Here is a tiny trained network, its code and every weight. The questions are about switching its units off for an input and a target symbol, where a switched-off unit gives its printed mean instead of its output.

import numpy as np


def w(rows, s, z=0):
    codes = np.array(rows[::2]) - 128.0
    scale = np.full(codes.shape[1], s)
    scale[-1] = z or s
    return codes * scale


def f(y):
    return y / 2 * (1 + np.tanh(0.7978845608 * (y + 0.044715 * y**3)))


def softmax(a):
    e = np.exp(a - a.max(-1, keepdims=True))
    return e / e.sum(-1, keepdims=True)


def log_softmax(a):
    a = a - a.max(-1, keepdims=True)
    return a - np.log(np.exp(a).sum(-1, keepdims=True))


def net(x, mask):
    ids = ['Λαγδεηθσφ'.index(c) for c in x.split()]
    T = len(ids)
    res = E[ids] + P[:T]
    u = 0
    for l in range(3):
        q, k, v = (res @ M[l].T for M in (Q, K, V))
        z = softmax(np.where(np.tri(T) > 0, q @ k.T / 2**0.5, -1e9)) @ v
        res = res + np.where(mask[u], z, O[l][:, -1]) @ O[l][:, :-1]
        u += 1
        y = f(res @ A[l][:, :-1].T + A[l][:, -1])
        res = res + np.where(mask[u : u + 4], y, B[l][:, -1]) @ B[l][:, :-1]
        u += 4
    return log_softmax(res[-1] @ U[:, :-1].T + U[:, -1])


Q, K, V, O, A, B = {}, {}, {}, {}, {}, {}
E = w([
[76,178,109,90,164],'Λ',
[189,115,106,122,120],'α',
[119,34,185,100,85],'γ',
[140,85,104,169,83],'δ',
[66,108,102,173,142],'ε',
[186,158,146,135,133],'η',
[124,159,173,183,170],'θ',
[62,75,173,126,89],'σ',
[125,105,251,115,121],'φ',
],0.017)
P = w([
[145,166,106,94,93],'0',
[170,135,82,254,216],'1',
[136,142,112,160,134],'2',
[107,138,139,137,105],'3',
[103,158,155,142,92],'4',
[112,153,158,131,114],'5',
[120,145,161,131,112],'6',
[134,122,170,125,142],'7',
],0.0064)
Q[0] = w([
[118,2,182,36,143],'0.h0',
[94,181,184,83,131],'0.h0',
],0.0065)
K[0] = w([
[55,231,59,2,210],'0.h0',
[34,115,80,101,45],'0.h0',
],0.0059)
V[0] = w([
[171,218,102,22,254],'0.h0',
[59,163,100,16,165],'0.h0',
],0.008)
O[0] = w([
[153,214,148,169,39,142],'0.h0',
[21,142,160,205,2,245],'0.h0',
],0.007,0.0012)
A[0] = w([
[161,152,47,143,101,231],'0.n0',
[49,132,122,26,2,51],'0.n1',
[152,144,37,93,159,203],'0.n2',
[112,200,117,64,131,248],'0.n3',
],0.0073,0.0014)
B[0] = w([
[190,165,55,183,160,147],'0.n0',
[172,93,225,80,229,254],'0.n1',
[148,88,2,147,139,172],'0.n2',
[159,243,97,146,204,208],'0.n3',
],0.0068,0.0037)
Q[1] = w([
[162,174,12,169,253],'1.h0',
[94,204,208,251,74],'1.h0',
],0.004)
K[1] = w([
[125,204,143,140,115],'1.h0',
[188,47,137,205,2],'1.h0',
],0.0063)
V[1] = w([
[192,34,125,200,49],'1.h0',
[2,144,96,179,108],'1.h0',
],0.0059)
O[1] = w([
[103,179,74,1,62,4],'1.h0',
[54,65,93,226,134,109],'1.h0',
],0.0066,0.0028)
A[1] = w([
[148,129,101,26,92,63],'1.n0',
[64,111,133,66,67,253],'1.n1',
[174,98,169,114,137,205],'1.n2',
[107,170,10,138,125,86],'1.n3',
],0.011,0.0028)
B[1] = w([
[226,83,138,160,56,149],'1.n0',
[193,51,161,150,171,244],'1.n1',
[66,197,115,73,52,253],'1.n2',
[110,61,1,13,23,218],'1.n3',
],0.0086,0.0034)
Q[2] = w([
[175,135,1,81,123],'2.h0',
[212,81,151,83,8],'2.h0',
],0.004)
K[2] = w([
[190,100,192,106,2],'2.h0',
[220,121,83,45,138],'2.h0',
],0.0059)
V[2] = w([
[132,36,20,98,134],'2.h0',
[121,79,182,162,2],'2.h0',
],0.0058)
O[2] = w([
[69,181,85,125,228,253],'2.h0',
[93,121,255,11,132,44],'2.h0',
],0.0066,0.00074)
A[2] = w([
[118,253,21,188,92,41],'2.n0',
[167,58,179,154,150,156],'2.n1',
[204,188,96,142,77,217],'2.n2',
[106,235,179,190,187,252],'2.n3',
],0.0068,0.0023)
B[2] = w([
[70,254,149,190,128,187],'2.n0',
[178,125,136,154,254,176],'2.n1',
[238,196,146,125,202,169],'2.n2',
[175,34,120,182,46,253],'2.n3',
],0.0064,0.0055)
U = w([
[183,87,119,211,157,163],'Λ',
[57,190,168,54,108,192],'α',
[145,80,129,80,168,42],'γ',
[124,99,146,135,254,87],'δ',
[53,163,128,196,117,106],'ε',
[166,197,138,114,173,47],'η',
[169,158,80,100,108,114],'θ',
[49,58,84,135,105,93],'σ',
[138,63,64,99,81,254],'φ',
],0.0084,0.0056)

Each question gives the input, a string of symbols that net reads in full, and the target symbol t.
The units are the heads (2 rows each of Q, K, V and O) and the neurons (one row each of A and B). Each row of codes is followed by its name. A weight is (code - 128) times the scale printed after its matrix; where a second scale follows, it is the last column's (O, A, B and U).
mask holds one flag per unit, layer by layer, with each layer's heads first. A switched-off unit (its flag False) gives its mean, the last column of its rows in O or B, instead of its output. The means were averaged over made-up inputs and are rounded, as every weight is.
A unit's drop is (log p(t) with every unit on - log p(t) with that unit switched off) / (log p(t) with every unit on - log p(t) with every unit switched off).
The circuit of an input: a set's keep is (log p(t) with only the set's units on - log p(t) with every unit switched off) / (log p(t) with every unit on - log p(t) with every unit switched off). Starting from the 12 units with the biggest drops (on a tie, the unit counted first), units are removed one at a time, each time the one whose removal leaves the highest keep (on an exact tie, the one counted first), for as long as the keep stays at least 0.8.
units of the circuit, in order: the units of the circuit, biggest drop first
unit that matters most: the unit with the biggest drop
top k neurons: the k neurons with the biggest drops, biggest first
drop when u is switched off: that unit's drop, to one decimal
input φ σ Λ, target φ: unit that matters most : 1.n3
input Λ δ Λ, target φ: units of the circuit, in order : [0.h0; 1.n3; 0.n2]
input Λ Λ φ δ Λ σ, target δ: top 3 neurons : [1.n1; 2.n1; 0.n1]
input δ α Λ, target δ: units of the circuit, in order : [0.h0; 1.h0]
input θ Λ Λ σ Λ Λ ε Λ, target Λ: units of the circuit, in order : [1.n3; 2.n3; 1.h0]
input φ Λ η Λ Λ Λ Λ, target Λ: top 4 neurons : [2.n3; 0.n1; 1.n3; 1.n2]
input φ γ φ φ, target α: units of the circuit, in order : [1.n2; 2.h0]
input Λ Λ Λ δ α σ, target δ: top 4 neurons : [1.n1; 2.n1; 2.n3; 1.n3]
input η α φ, target α: top 2 neurons : [1.n2; 2.n1]
input Λ σ σ δ Λ, target δ: top 3 neurons : [1.n2; 0.n3; 2.n3]
input σ ε ε, target σ: top 2 neurons : [0.n1; 1.n3]
input δ Λ Λ, target ε: top 3 neurons : [2.n0; 1.n1; 0.n1]
input η Λ Λ, target ε: drop when 2.n0 is switched off : 0.7
input ε η η, target η: unit that matters most : 0.h0
input φ φ δ δ α, target θ: drop when 1.n1 is switched off : 0.2
input Λ φ σ, target Λ: drop when 0.n3 is switched off : 0.4
